Here is a tiny trained network, its code and every weight. The questions are about switching its units off for an input and a target symbol, where a switched-off unit gives its printed mean instead of its output.

import numpy as np


def w(rows, s, z=0):
    codes = np.array(rows[::2]) - 128.0
    scale = np.full(codes.shape[1], s)
    scale[-1] = z or s
    return codes * scale


def f(y):
    return y / 2 * (1 + np.tanh(0.7978845608 * (y + 0.044715 * y**3)))


def softmax(a):
    e = np.exp(a - a.max(-1, keepdims=True))
    return e / e.sum(-1, keepdims=True)


def log_softmax(a):
    a = a - a.max(-1, keepdims=True)
    return a - np.log(np.exp(a).sum(-1, keepdims=True))


def net(x, mask):
    ids = ['Γβεζξπτ'.index(c) for c in x.split()]
    T = len(ids)
    res = E[ids] + P[:T]
    u = 0
    for l in range(2):
        q, k, v = (res @ M[l].T for M in (Q, K, V))
        z = softmax(np.where(np.tri(T) > 0, q @ k.T / 3**0.5, -1e9)) @ v
        res = res + np.where(mask[u], z, O[l][:, -1]) @ O[l][:, :-1]
        u += 1
        y = f(res @ A[l][:, :-1].T + A[l][:, -1])
        res = res + np.where(mask[u : u + 8], y, B[l][:, -1]) @ B[l][:, :-1]
        u += 8
    return log_softmax(res[-1] @ U[:, :-1].T + U[:, -1])


Q, K, V, O, A, B = {}, {}, {}, {}, {}, {}
E = w([
[152,127,103,248,143],'Γ',
[125,166,186,171,94],'β',
[64,212,235,61,125],'ε',
[228,254,116,116,114],'ζ',
[192,240,72,132,203],'ξ',
[61,238,110,137,156],'π',
[60,142,101,244,162],'τ',
],0.0091)
P = w([
[129,145,211,120,110],'0',
[47,81,206,217,241],'1',
[108,163,129,123,76],'2',
[151,166,190,85,216],'3',
[100,182,79,122,41],'4',
[163,188,99,88,196],'5',
[97,193,31,114,2],'6',
[155,192,58,116,174],'7',
],0.0095)
Q[0] = w([
[180,53,134,129,147],'0.h1',
[112,6,166,107,81],'0.h1',
[130,93,90,100,91],'0.h1',
],0.015)
K[0] = w([
[166,139,145,152,191],'0.h1',
[144,137,250,152,191],'0.h1',
[123,131,135,200,131],'0.h1',
],0.017)
V[0] = w([
[101,76,113,134,118],'0.h1',
[169,254,143,171,140],'0.h1',
[128,110,30,54,87],'0.h1',
],0.0099)
O[0] = w([
[112,115,130,155,114,87],'0.h1',
[168,224,5,70,168,255],'0.h1',
[69,2,141,115,175,109],'0.h1',
],0.0077,0.009)
A[0] = w([
[144,99,152,167,95,252],'0.n1',
[155,114,137,147,141,64],'0.n2',
[97,111,116,117,135,39],'0.n3',
[191,100,115,113,133,48],'0.n4',
[144,102,126,168,200,180],'0.n5',
[111,164,122,115,51,10],'0.n6',
[187,125,105,144,7,115],'0.n7',
[155,159,158,162,126,124],'0.n8',
],0.015,0.0011)
B[0] = w([
[169,119,109,133,116,110],'0.n1',
[113,119,132,131,136,106],'0.n2',
[143,131,156,139,96,111],'0.n3',
[83,100,167,113,156,129],'0.n4',
[115,168,176,64,112,162],'0.n5',
[83,127,146,50,151,254],'0.n6',
[248,150,158,198,77,209],'0.n7',
[119,146,91,117,143,218],'0.n8',
],0.016,0.0049)
Q[1] = w([
[152,154,35,87,129],'1.h1',
[77,121,138,146,109],'1.h1',
[57,1,172,226,63],'1.h1',
],0.015)
K[1] = w([
[108,3,122,149,120],'1.h1',
[72,160,153,133,119],'1.h1',
[93,245,196,213,240],'1.h1',
],0.011)
V[1] = w([
[215,84,72,153,215],'1.h1',
[58,128,81,151,156],'1.h1',
[80,193,136,252,79],'1.h1',
],0.012)
O[1] = w([
[149,34,96,64,254,41],'1.h1',
[85,219,177,204,198,3],'1.h1',
[2,109,143,217,107,142],'1.h1',
],0.0096,0.0061)
A[1] = w([
[25,39,54,133,210,12],'1.n1',
[141,59,82,80,188,23],'1.n2',
[147,164,243,241,217,52],'1.n3',
[136,119,9,219,143,246],'1.n4',
[2,125,106,194,141,182],'1.n5',
[22,205,28,88,120,173],'1.n6',
[242,130,72,170,214,250],'1.n7',
[165,190,184,171,222,160],'1.n8',
],0.0079,0.0014)
B[1] = w([
[118,253,130,57,60,152],'1.n1',
[170,160,158,161,164,167],'1.n2',
[105,100,218,222,66,150],'1.n3',
[58,119,173,145,106,157],'1.n4',
[215,106,156,159,166,161],'1.n5',
[151,10,130,81,100,249],'1.n6',
[42,169,164,203,211,180],'1.n7',
[80,107,70,159,141,179],'1.n8',
],0.013,0.017)
U = w([
[69,145,213,42,133,99],'Γ',
[96,39,42,76,156,179],'β',
[197,159,9,176,103,253],'ε',
[211,112,125,110,188,103],'ζ',
[71,113,67,110,171,84],'ξ',
[2,151,93,143,87,129],'π',
[144,77,163,128,150,81],'τ',
],0.0062,0.0028)

Each question gives the input, a string of symbols that net reads in full, and the target symbol t.
The units are the heads (3 rows each of Q, K, V and O) and the neurons (one row each of A and B). Each row of codes is followed by its name. A weight is (code - 128) times the scale printed after its matrix; where a second scale follows, it is the last column's (O, A, B and U).
mask holds one flag per unit, layer by layer, with each layer's heads first. A switched-off unit (its flag False) gives its mean, the last column of its rows in O or B, instead of its output. The means were averaged over made-up inputs and are rounded, as every weight is.
A unit's drop is (log p(t) with every unit on - log p(t) with that unit switched off) / (log p(t) with every unit on - log p(t) with every unit switched off).
The circuit of an input: a set's keep is (log p(t) with only the set's units on - log p(t) with every unit switched off) / (log p(t) with every unit on - log p(t) with every unit switched off). Starting from the 12 units with the biggest drops (on a tie, the unit counted first), units are removed one at a time, each time the one whose removal leaves the highest keep (on an exact tie, the one counted first), for as long as the keep stays at least 0.8.
units of the circuit, in order: the units of the circuit, biggest drop first
most important unit: the unit with the biggest drop
k most important neurons: the k neurons with the biggest drops, biggest first
top k neurons in layer l: the k neurons of layer l with the biggest drops, biggest first
input Γ ξ ζ π, target ζ: units of the circuit, in order -> 1.h1, 0.h1, 1.n2
input Γ β ε β τ τ ζ ζ, target ζ: top 2 neurons in layer 0 -> 0.n7, 0.n6
input β ξ τ ξ, target τ: 3 most important neurons -> 1.n5, 1.n3, 0.n7
input π ζ β β, target β: units of the circuit, in order -> 0.n7, 0.h1, 1.h1, 1.n7
input π β π Γ Γ ε Γ π, target Γ: most important unit -> 1.n1
input π π ζ β, target ζ: units of the circuit, in order -> 1.h1, 1.n2, 0.h1
input Γ β ε Γ, target ε: units of the circuit, in order -> 1.h1, 0.n6, 0.h1
input π π β π π, target β: units of the circuit, in order -> 1.n6, 0.n6
input β π Γ Γ ε ε ζ β, target ζ: units of the circuit, in order -> 0.h1, 1.h1, 1.n2
input π ξ β Γ Γ, target π: units of the circuit, in order -> 0.n7, 1.n4, 1.n6, 1.h1
input β ζ β π Γ π β τ, target β: 3 most important neurons -> 0.n7, 0.n6, 0.n5
input ε π β ζ Γ Γ ζ ε, target ζ: units of the circuit, in order -> 0.h1, 1.h1, 1.n2
input π τ Γ Γ ζ Γ ε π, target ε: units of the circuit, in order -> 1.h1, 0.n6
input ε ε π τ π ξ τ π, target τ: units of the circuit, in order -> 1.h1, 1.n5, 1.n3, 1.n6
input τ π τ ζ, target τ: top 2 neurons in layer 1 -> 1.n5, 1.n3
input Γ π π β τ π, target τ: 3 most important neurons -> 1.n5, 1.n3, 1.n6
input ε τ Γ τ ε π, target ε: most important unit -> 0.h1
input β β ξ Γ, target ξ: units of the circuit, in order -> 1.h1, 0.h1, 1.n7, 1.n8
input τ β Γ β, target Γ: units of the circuit, in order -> 1.n1, 0.n7, 1.h1, 1.n8
input ζ ξ β π β β β, target ε: units of the circuit, in order -> 0.n7
input β β Γ ζ π β τ β, target τ: units of the circuit, in order -> 1.h1, 1.n5, 0.h1, 1.n3
input τ Γ ζ τ, target ζ: units of the circuit, in order -> 1.h1, 1.n2, 0.h1
input ε β Γ ζ Γ β ξ π, target ξ: top 2 neurons in layer 1 -> 1.n7, 1.n8
input ζ β τ β ε β ξ β, target ξ: top 2 neurons in layer 1 -> 1.n7, 1.n8
input β ζ β Γ π β ε, target Γ: 2 most important neurons -> 0.n6, 1.n8
input ζ Γ Γ ε ζ π π ε, target π: top 2 neurons in layer 1 -> 1.n8, 1.n3
input β β τ β, target τ: 3 most important neurons -> 1.n5, 1.n3, 0.n7
input β Γ π Γ Γ ζ, target Γ: 2 most important neurons -> 0.n7, 1.n1
input β β β ε β ε Γ β, target Γ: 2 most important neurons -> 1.n1, 0.n7
input π ε Γ ξ β ξ, target β: top 2 neurons in layer 0 -> 0.n7, 0.n6
